Below are the code and all the weights of a small trained network. Each question names an input and a class and asks about switching units off, where a switched-off unit gives its printed mean instead of its output.

import numpy as np


def w(rows, s, z=0):
    codes = np.array(rows[::2]) - 128.0
    scale = np.full(codes.shape[1], s)
    scale[-1] = z or s
    return codes * scale


def norm(h):
    return h / np.sqrt((h * h).mean(-1, keepdims=True) + 1e-5)


def f(y):
    return np.maximum(y, 0)


def log_softmax(a):
    a = a - a.max(-1, keepdims=True)
    return a - np.log(np.exp(a).sum(-1, keepdims=True))


def net(x, mask):
    res = np.array(x, float).reshape(1, 2) / 4 @ E
    u = 0
    for l in range(3):
        y = f(norm(res) @ A[l][:, :-1].T + A[l][:, -1])
        res = res + np.where(mask[u : u + 7], y, B[l][:, -1]) @ B[l][:, :-1]
        u += 7
    return log_softmax(norm(res)[-1] @ U[:, :-1].T + U[:, -1])


A, B = {}, {}
E = w([
[255,146,66,5,133],'x0',
[214,93,227,191,161],'x1',
],0.0073)
A[0] = w([
[60,69,148,78,72,27],'L0N0',
[2,155,210,211,131,141],'L0N1',
[150,123,132,191,116,23],'L0N2',
[39,135,191,188,213,107],'L0N3',
[136,151,97,124,112,1],'L0N4',
[190,107,89,90,115,171],'L0N5',
[187,86,208,99,173,64],'L0N6',
],0.008,0.0012)
B[0] = w([
[137,79,83,109,107,157],'L0N0',
[79,193,130,80,13,254],'L0N1',
[183,101,63,135,153,153],'L0N2',
[122,186,132,102,78,217],'L0N3',
[128,103,53,207,160,140],'L0N4',
[118,254,138,59,80,186],'L0N5',
[139,61,163,94,160,188],'L0N6',
],0.0071,0.0083)
A[1] = w([
[119,42,97,98,104,226],'L1N0',
[27,182,153,143,172,73],'L1N1',
[80,188,101,115,84,212],'L1N2',
[120,144,84,67,76,156],'L1N3',
[126,89,69,83,147,31],'L1N4',
[118,205,161,102,99,255],'L1N5',
[173,65,135,167,244,13],'L1N6',
],0.011,0.00099)
B[1] = w([
[123,18,93,58,116,144],'L1N0',
[193,179,175,113,2,171],'L1N1',
[162,180,136,210,175,254],'L1N2',
[65,26,162,206,154,245],'L1N3',
[127,92,140,240,164,157],'L1N4',
[239,186,194,101,184,241],'L1N5',
[168,145,60,222,25,152],'L1N6',
],0.0069,0.0094)
A[2] = w([
[178,149,211,125,56,111],'L2N0',
[195,73,161,158,209,130],'L2N1',
[150,124,152,191,106,136],'L2N2',
[221,60,222,87,128,132],'L2N3',
[63,85,53,193,166,91],'L2N4',
[189,159,65,186,69,171],'L2N5',
[86,169,254,64,94,252],'L2N6',
],0.0089,0.003)
B[2] = w([
[111,69,79,131,91,250],'L2N0',
[142,82,107,92,78,197],'L2N1',
[87,174,95,137,138,191],'L2N2',
[44,73,90,158,155,224],'L2N3',
[20,123,88,121,230,163],'L2N4',
[109,209,176,167,108,206],'L2N5',
[163,127,137,1,139,255],'L2N6',
],0.01,0.0085)
U = w([
[163,104,180,184,159,58],'0',
[103,210,181,115,29,186],'1',
[93,66,67,209,60,129],'2',
[111,119,166,154,159,1],'3',
[8,151,58,197,230,116],'4',
[103,117,179,150,169,2],'5',
[156,51,94,50,130,194],'6',
[211,208,100,140,179,154],'7',
],0.018,0.008)

Each question gives the input, the list of numbers given to net, and the class t.
The units are the neurons (one row each of A and B). Each row of codes is followed by its name. A weight is (code - 128) times the scale printed after its matrix; where a second scale follows, it is the last column's (A, B and U).
mask holds one flag per neuron, layer by layer. A switched-off neuron (its flag False) gives its mean, the last column of its row in B, instead of its output. The means were averaged over made-up inputs and are rounded, as every weight is.
A unit's drop is (log p(t) with every unit on - log p(t) with that unit switched off) / (log p(t) with every unit on - log p(t) with every unit switched off).
The circuit of an input: a set's keep is (log p(t) with only the set's units on - log p(t) with every unit switched off) / (log p(t) with every unit on - log p(t) with every unit switched off). Starting from the 12 units with the biggest drops (on a tie, the unit counted first), units are removed one at a time, each time the one whose removal leaves the highest keep (on an exact tie, the one counted first), for as long as the keep stays at least 0.8.
units of the circuit, in order: the units of the circuit, biggest drop first
most important unit: the unit with the biggest drop
k most important neurons: the k neurons with the biggest drops, biggest first
top k neurons in layer l: the k neurons of layer l with the biggest drops, biggest first
drop when u is switched off: that unit's drop, to one decimal
input [0,5], class 2: top 2 neurons in layer 0 => [L0N1 L0N6]
input [2,-3], class 4: most important unit => L0N1
input [7,-2], class 7: units of the circuit, in order => [L2N0 L2N6 L0N1]
input [6,-6], class 7: top 2 neurons in layer 2 => [L2N3 L2N0]
input [6,-3], class 7: top 2 neurons in layer 2 => [L2N6 L2N0]
input [5,-4], class 7: 3 most important neurons => [L0N5 L0N6 L2N3]
input [7,-4], class 7: units of the circuit, in order => [L0N1 L2N6 L2N0]
input [-1,-3], class 4: 2 most important neurons => [L0N0 L0N5]
input [8,-2], class 7: 2 most important neurons => [L0N5 L0N6]
input [7,-6], class 7: 2 most important neurons => [L0N5 L2N3]
input [7,-7], class 7: 3 most important neurons => [L0N5 L2N3 L2N0]
input [1,6], class 2: 2 most important neurons => [L1N6 L0N1]
input [-4,7], class 6: top 2 neurons in layer 0 => [L0N6 L0N5]
input [0,4], class 2: most important unit => L0N1
input [2,4], class 2: top 2 neurons in layer 0 => [L0N1 L0N3]
input [3,-5], class 4: 2 most important neurons => [L0N1 L1N3]
input [1,-2], class 4: top 3 neurons in layer 0 => [L0N1 L0N3 L0N4]
input [7,-5], class 7: 3 most important neurons => [L0N5 L0N6 L0N1]
input [2,-1], class 7: 2 most important neurons => [L0N5 L0N6]
input [-1,5], class 6: most important unit => L0N3
input [2,5], class 2: 2 most important neurons => [L0N1 L1N6]
input [8,-6], class 7: top 3 neurons in layer 2 => [L2N3 L2N6 L2N0]
input [1,-1], class 7: 4 most important neurons => [L0N5 L1N2 L0N6 L0N1]
input [1,2], class 2: top 2 neurons in layer 1 => [L1N6 L1N5]
input [-6,7], class 1: drop when L0N1 is switched off => 0.1
input [0,-2], class 4: drop when L2N4 is switched off => 0.2
input [0,6], class 2: most important unit => L1N6
input [0,8], class 2: drop when L1N6 is switched off => 0.2
